[133 119 107 130 122] ==> 107

[[129 140 131 124 129]
 [111 121 127 131 101]] ==> 131

[[114 113 133 145 110]
 [142 143 123 111 146]
 [149 151 121 103 155]] ==> 133

[121 154 110 107 134] ==> 110

[138 154 114 101 139] ==> 114

[152 155 115 133 122] ==> 115

[[135 134 122 117 132]
 [131 131 135 142 127]
 [123 150 134 129 138]] ==> 122

[[125 112 144 128 135]
 [113 110 151 152 110]] ==> 144

[145 143 105 118 120] ==> 105
---
Input:
array([[132, 113, 122, 150, 131],
       [138, 131, 131, 130, 130],
       [140, 117, 122, 117, 110]])
Output: 140

Input:
array([[136, 121, 123, 149, 134],
       [128, 127, 136, 125, 155]])
Output: 128

Input:
array([[103, 151, 137, 133, 100],
       [105, 148, 134, 131,  99],
       [145, 137, 146, 129, 150]])
Output: 145

Input: array([130, 106, 140, 138, 128])
Output: 130

Input:
array([[120, 131, 129, 111, 134],
       [130, 150, 145, 115, 103]])
Output: 130

Input: array([137, 121, 126, 101, 144])
Output: 137

Input: array([101, 110, 126, 116, 119])
Output: 101

Input: array([137, 102, 127, 158, 114])
Output: 137

Input:
array([[130, 115, 140, 149, 146],
       [123, 123, 123, 127, 127],
       [134, 123, 132, 137, 138]])
Output: 134
---
Input: [117 104 118 142]
Output: 104
Input: [132 155 107 117]
Output: 155
Input: [153 140 129 100]
Output: 140
Input: [105 116 154 150]
Output: 116
Input: [146 114 150 151]
Output: 114
Input: [138 129 135  98]
Output: 129
Input: [149 100 145 143]
Output: 100
Input: [122 152 109 121]
Output: 152
---
[137 131 139 153  99 106]	153

[[143 139 135 115]
 [102 113 115 138]]	139

[139 114 142 151]	114

[155 131 135 144]	131

[[118 120 152 103 149 136]
 [123 129 138 127 141 122]]	103

[149 140 136 138 139 151]	138
---
[152 127 129 128] result: 127
[113 150 128 140] result: 150
[114 144 107 130] result: 144
[113 149 128 151] result: 149
[144 133 106 109] result: 133
[144 105 143 131] result: 105
[157 155 114 100] result: 155
[144 133 137  99] result: 133
[142 132 155 142] result: 132
---
126  128  128  129  128  130
150  128  132  135  129  119
129  128  131  146  126  123
| 146

129  146  151  133
145  106  131  137
125  144  150  119
| 144

149  130  125  115  127  143
109  128  118  138  121  122
136  138  128  112  149  129
| 112

122  114  134  135  111  121
118  121  152  117  156  147
122  121  134  127  105  128
| 127

115  136  109  113  124
132  114  152  133  133
110  126  121  107  126
| 121

131  126  133  132
145  130  134  134
149  132  135  133
| 132

152  131  134  129  129
152  132  130  127  127
130  128  127  150  138
| 127
---
121	105	132	140	130	139	131
119	131	125	131	120	141	134
148	141	129	114	138	98	116
=> 130

128	139	146	130	139	147
104	124	141	104	145	133
116	150	124	114	119	136
=> 130

121	145	110	135
125	138	127	133
115	151	137	136
=> 145

121	100	129	129	138	121
124	100	129	124	139	123
126	135	122	116	130	117
=> 129

115	112	149	108	144	109
106	133	144	110	123	127
113	115	138	135	140	140
=> 108

128	139	125	122	116
108	124	138	112	154
147	131	111	146	119
=> 125

106	121	136	123	109	150	104
157	124	128	143	153	126	126
104	138	141	101	151	113	108
=> 109

135	139	114	124	143
121	138	107	129	119
144	137	119	124	133
=> 114

152	136	119	125	124	124	136
141	125	125	128	127	126	128
136	133	122	125	119	126	143
=> 124

131	108	147	115	150	122
118	132	133	134	125	118
120	122	146	113	132	121
=> 115
---
[[151 114 114 111]
 [117 127 127 130]
 [110 145 146 146]] | 114

[[105 143 104 144 122 105]
 [104 144 105 144 121 104]
 [143 134 128 121 128 143]] | 104

[[126 110 102 121]
 [106 114 144 115]
 [130 129 124 125]] | 102

[[110 145 146 120 112]
 [118 131 137 122 116]
 [134 129 104 118 128]] | 146

[[106 147 116 110]
 [110 124 125 126]
 [142 117 152 155]] | 116

[[153 115 108 134  99]
 [130 132 136 127 118]
 [129 138  98 141 105]] | 108

[[154 121 120 105]
 [123 133 112 123]
 [115 146 106 135]] | 120

[[137 118 126 131 104 142]
 [127 112 128 148 135 118]
 [125 125 135 144 139 129]] | 126

[[118 139 107 130 133 102 128]
 [117 136 146 125 138 140 113]
 [120 137 109 125 135 103 130]] | 107

[[139 130 153 120 119 119 101]
 [125 142 109 130 119 129 131]
 [128 129 147 123 137 117 131]] | 153
---
[[109 117 135 151 140]
 [131 136 133 144 140]] ==> 136

[[119 110 126 118 103 125]
 [119 110 126 118 102 124]] ==> 110

[[126 135 130 131 123]
 [133 156 134 144 109]] ==> 156

[[123 153 139 146 146]
 [107 116 119 104 134]] ==> 116

[[129 122 157 124]
 [125 130 116 108]] ==> 130

[[138 145 140 143 121]
 [111 148 116 106 148]] ==> 148

[[157 114 111 106 116]
 [112 156 141 113 154]] ==> 156

[[121 153 153 151 139 123]
 [113 128 128 108 149 114]] ==> 128
---
[155 146 156 118 127 130 132] Out: 146

[120 126 123 151 143 149] Out: 143

[[137 105 112 130 127 105]
 [136 109 116 126 133 118]] Out: 133

[148 123 152 129 133] Out: 133

[[111 136 133 154 124 114]
 [139 103 151 113 145 131]
 [119 128 144 152 136 114]] Out: 151

[117 107 124 114 141 125] Out: 124

[103 147 140 139 132 134 134] Out: 139
---
[[129 128 108 137 152 116]
 [141 139 114 131 150 112]
 [118 120 118 133 135 129]] → 128

[[150 142 135 116]
 [130 106 146 121]
 [126 148 137 147]] → 142

[[153 126 121 122]
 [132 151 110 133]
 [125 128 140 139]] → 126

[[126 128 128 126 154 128]
 [126 128 126 130 127 131]
 [126 127 126 130 137 131]] → 128

[[123 127 126 133]
 [129 132 135 103]
 [131 124 117 124]] → 127

[[151 129 122 134]
 [128 128 125 132]
 [128 128 126 128]] → 129

[[116 146 116 118 118 120 151]
 [129 137 130 129 129 129 122]
 [143 107 143 140 139 138 106]] → 146

[[123 124 126 128 125 122 143]
 [121 115 130 117 134 140 119]
 [133 131 128 157 132 130 128]] → 124

[[122 144 153 115 109]
 [123 143 151 115 109]
 [110 140 145 136 111]] → 144
---
142,103,123,129,123,121,118
127,150,110,150,121,104,138
Out: 104

103,139,126,120,145,144
146,119,131,133,118,115
Out: 118

152,108,117,150,123,152,138
150,113,114,146,146,111,147
Out: 111

115,123,98,105
141,122,126,121
Out: 126

116,117,126,125,137
126,103,131,130,138
Out: 130

120,121,122,126,127
127,120,108,118,98
Out: 118
---
[[119 151 150 144]
 [142 151 137 151]
 [150 150 148 117]] result: 150

[[126 128 128 123 131 125 125]
 [127 126 127 126 130 126 127]
 [126 106 126 125 131 126 126]] result: 131

[[109 134 119 103 109 127]
 [119 149 131 120 131 121]
 [111 140 133 115 129 129]] result: 115

[[151 155 125 117 134 144]
 [129 150 140 117 124 136]
 [116 101 132 117 127 116]] result: 117

[[131 128 129 128]
 [127 127 127 128]
 [154 128 129 127]] result: 128

[[152 138 141 132 142 142]
 [101 146 129 127 140 143]
 [154 134 141 136 141 141]] result: 136

[[124 116 107 145 127 103]
 [128 135 127 135 127 128]
 [124 120 123 124 127 134]] result: 124
---
[115 150 147 114 148 139 132] >> 150, 148

[107 148 136 109 152] >> 152, 148

[142 124 128 101 153] >> 153, 142

[[116 133 115 156 141]
 [135 107 150 138 134]] >> 156, 150

[125 122 123 156 127] >> 156, 127

[124 110 155 105] >> 155, 124

[131 146 149 113 151] >> 151, 149

[[155 141 130 127 143 138 156]
 [129 104 157 153 101 152 138]
 [113 145 117 117 144 143 111]] >> 157, 156

[129 103 121 126 120 130] >> 130, 129

[[154 117 120 115 136 118]
 [131 114 120 136 125 120]
 [153 123 118 117 130 119]] >> 154, 153
---
Q:
[[127 120 115 113]
 [131 102 143 145]
 [126 126 105 103]]
A: 105

Q: [124 119 126 136 127 105]
A: 127

Q: [141  98 151 134]
A: 151

Q: [102 123 126 134]
A: 126

Q: [151 117 119 122 145 118 105]
A: 118

Q:
[[117 129 123 129 132 118 118]
 [139 136 112 129 149 117 144]]
A: 117

Q:
[[115 105 156 154 101 151 128]
 [137 155 106 109 155 142 122]]
A: 142

Q: [148 121 125 157 131 117 116]
A: 117
